Here is a tiny trained network, its code and every weight. The questions are about switching its units off for an input and a class, where a switched-off unit gives its printed mean instead of its output.

import numpy as np


def w(rows, s, z=0):
    codes = np.array(rows[::2]) - 128.0
    scale = np.full(codes.shape[1], s)
    scale[-1] = z or s
    return codes * scale


def f(y):
    return np.maximum(y, 0)


def log_softmax(a):
    a = a - a.max(-1, keepdims=True)
    return a - np.log(np.exp(a).sum(-1, keepdims=True))


def net(x, mask):
    res = np.array(x, float).reshape(1, 3) / 4 @ E
    y = f(res @ A[0][:, :-1].T + A[0][:, -1])
    res = res + np.where(mask, y, B[0][:, -1]) @ B[0][:, :-1]
    return log_softmax(res[-1] @ U[:, :-1].T + U[:, -1])


A, B = {}, {}
E = w([
[166,48,231,39,46,194,212],'x0',
[123,32,228,178,246,97,95],'x1',
[203,84,127,179,1,2,52],'x2',
],0.0066)
A[0] = w([
[162,77,207,198,182,122,87,61],'N0',
[157,63,188,33,106,215,209,82],'N1',
[135,165,48,53,45,143,127,28],'N2',
[95,100,160,199,239,54,79,152],'N3',
[210,137,186,172,38,15,49,104],'N4',
[77,211,128,162,176,177,111,64],'N5',
[92,194,40,177,200,87,60,53],'N6',
[131,60,202,97,163,95,110,90],'N7',
[55,138,106,49,190,248,189,127],'N8',
[116,202,37,124,107,141,94,86],'N9',
[165,111,234,101,69,185,146,45],'N10',
[169,196,94,103,56,155,189,137],'N11',
[48,184,89,107,205,208,146,172],'N12',
[87,208,36,236,210,87,59,64],'N13',
[197,109,94,168,16,57,47,79],'N14',
[157,95,173,50,43,147,228,104],'N15',
[161,46,230,152,153,150,120,75],'N16',
[239,70,153,200,62,49,28,94],'N17',
[133,241,26,126,88,113,137,186],'N18',
[101,43,218,184,234,119,133,120],'N19',
[160,33,206,43,50,167,185,70],'N20',
[144,151,34,82,77,170,123,1],'N21',
[69,150,88,74,222,182,216,95],'N22',
[111,169,45,226,152,91,42,44],'N23',
[108,109,179,255,205,105,91,103],'N24',
[183,76,205,80,55,97,176,36],'N25',
[206,110,140,186,46,97,72,53],'N26',
[40,168,194,45,222,218,181,71],'N27',
[96,231,24,88,56,149,163,209],'N28',
],0.0061,0.0035)
B[0] = w([
[208,152,136,117,218,218,197,179],'N0',
[30,215,183,106,77,70,93,222],'N1',
[181,168,112,133,200,222,200,189],'N2',
[204,183,201,69,199,212,196,223],'N3',
[139,108,38,204,81,119,201,243],'N4',
[52,140,65,212,46,56,119,172],'N5',
[33,206,227,90,67,81,62,213],'N6',
[185,180,169,94,175,220,177,173],'N7',
[122,79,44,205,54,69,216,234],'N8',
[139,194,213,48,183,195,140,188],'N9',
[32,213,197,109,96,125,83,185],'N10',
[208,146,164,76,205,213,202,204],'N11',
[109,82,53,213,72,51,206,228],'N12',
[46,233,244,67,70,62,65,239],'N13',
[124,94,47,219,74,122,191,235],'N14',
[145,235,216,55,146,160,91,223],'N15',
[150,194,170,111,162,214,165,184],'N16',
[137,115,55,199,71,126,210,243],'N17',
[205,132,203,54,222,205,222,237],'N18',
[196,160,122,139,210,200,230,217],'N19',
[18,221,215,85,70,111,84,226],'N20',
[205,171,149,110,209,226,177,166],'N21',
[106,64,54,241,82,105,199,214],'N22',
[1,229,184,96,43,96,97,210],'N23',
[158,164,186,102,182,216,219,200],'N24',
[50,199,100,171,65,94,94,194],'N25',
[117,89,35,193,72,137,185,197],'N26',
[115,104,32,203,36,99,188,226],'N27',
[229,116,157,66,192,182,216,254],'N28',
],0.0055,0.0072)
U = w([
[13,251,240,92,48,56,87,102],'0',
[237,155,166,101,219,234,197,38],'1',
[114,79,17,245,25,43,181,24],'2',
[161,120,166,99,121,75,156,224],'3',
[126,25,59,18,223,10,16,3],'4',
[129,42,63,27,212,33,2,3],'5',
],0.0058,0.0048)

Each question gives the input, the list of numbers given to net, and the class t.
The units are the neurons (one row each of A and B). Each row of codes is followed by its name. A weight is (code - 128) times the scale printed after its matrix; where a second scale follows, it is the last column's (A, B and U).
mask holds one flag per neuron, in row order. A switched-off neuron (its flag False) gives its mean, the last column of its row in B, instead of its output. The means were averaged over made-up inputs and are rounded, as every weight is.
A unit's drop is (log p(t) with every unit on - log p(t) with that unit switched off) / (log p(t) with every unit on - log p(t) with every unit switched off).
The circuit of an input: a set's keep is (log p(t) with only the set's units on - log p(t) with every unit switched off) / (log p(t) with every unit on - log p(t) with every unit switched off). Starting from the 12 units with the biggest drops (on a tie, the unit counted first), units are removed one at a time, each time the one whose removal leaves the highest keep (on an exact tie, the one counted first), for as long as the keep stays at least 0.8.
units of the circuit, in order: the units of the circuit, biggest drop first
most important unit: the unit with the biggest drop
top k neurons: the k neurons with the biggest drops, biggest first
drop when u is switched off: that unit's drop, to one decimal
input [4,2,-4], class 0: units of the circuit, in order	[N1]
input [-8,-8,8], class 0: top 2 neurons	[N23, N13]
input [5,3,-6], class 2: top 2 neurons	[N27, N8]
input [4,6,-8], class 2: units of the circuit, in order	[N27, N8]
input [-3,4,3], class 1: top 2 neurons	[N3, N24]
input [6,2,-5], class 0: top 2 neurons	[N1, N20]
input [-4,-5,-1], class 1: top 2 neurons	[N18, N28]
input [-1,-7,-8], class 2: top 4 neurons	[N8, N12, N22, N27]
input [-8,7,6], class 0: top 2 neurons	[N13, N23]
input [-6,8,8], class 1: top 3 neurons	[N3, N24, N0]
input [-5,-7,5], class 1: top 2 neurons	[N18, N28]
input [-6,1,-6], class 0: top 2 neurons	[N13, N6]
input [8,-6,-1], class 0: drop when N20 is switched off	0.1
input [1,-8,8], class 1: most important unit	N18
input [-8,-6,6], class 0: drop when N13 is switched off	0.8
input [-3,-5,-2], class 1: drop when N26 is switched off	0.0
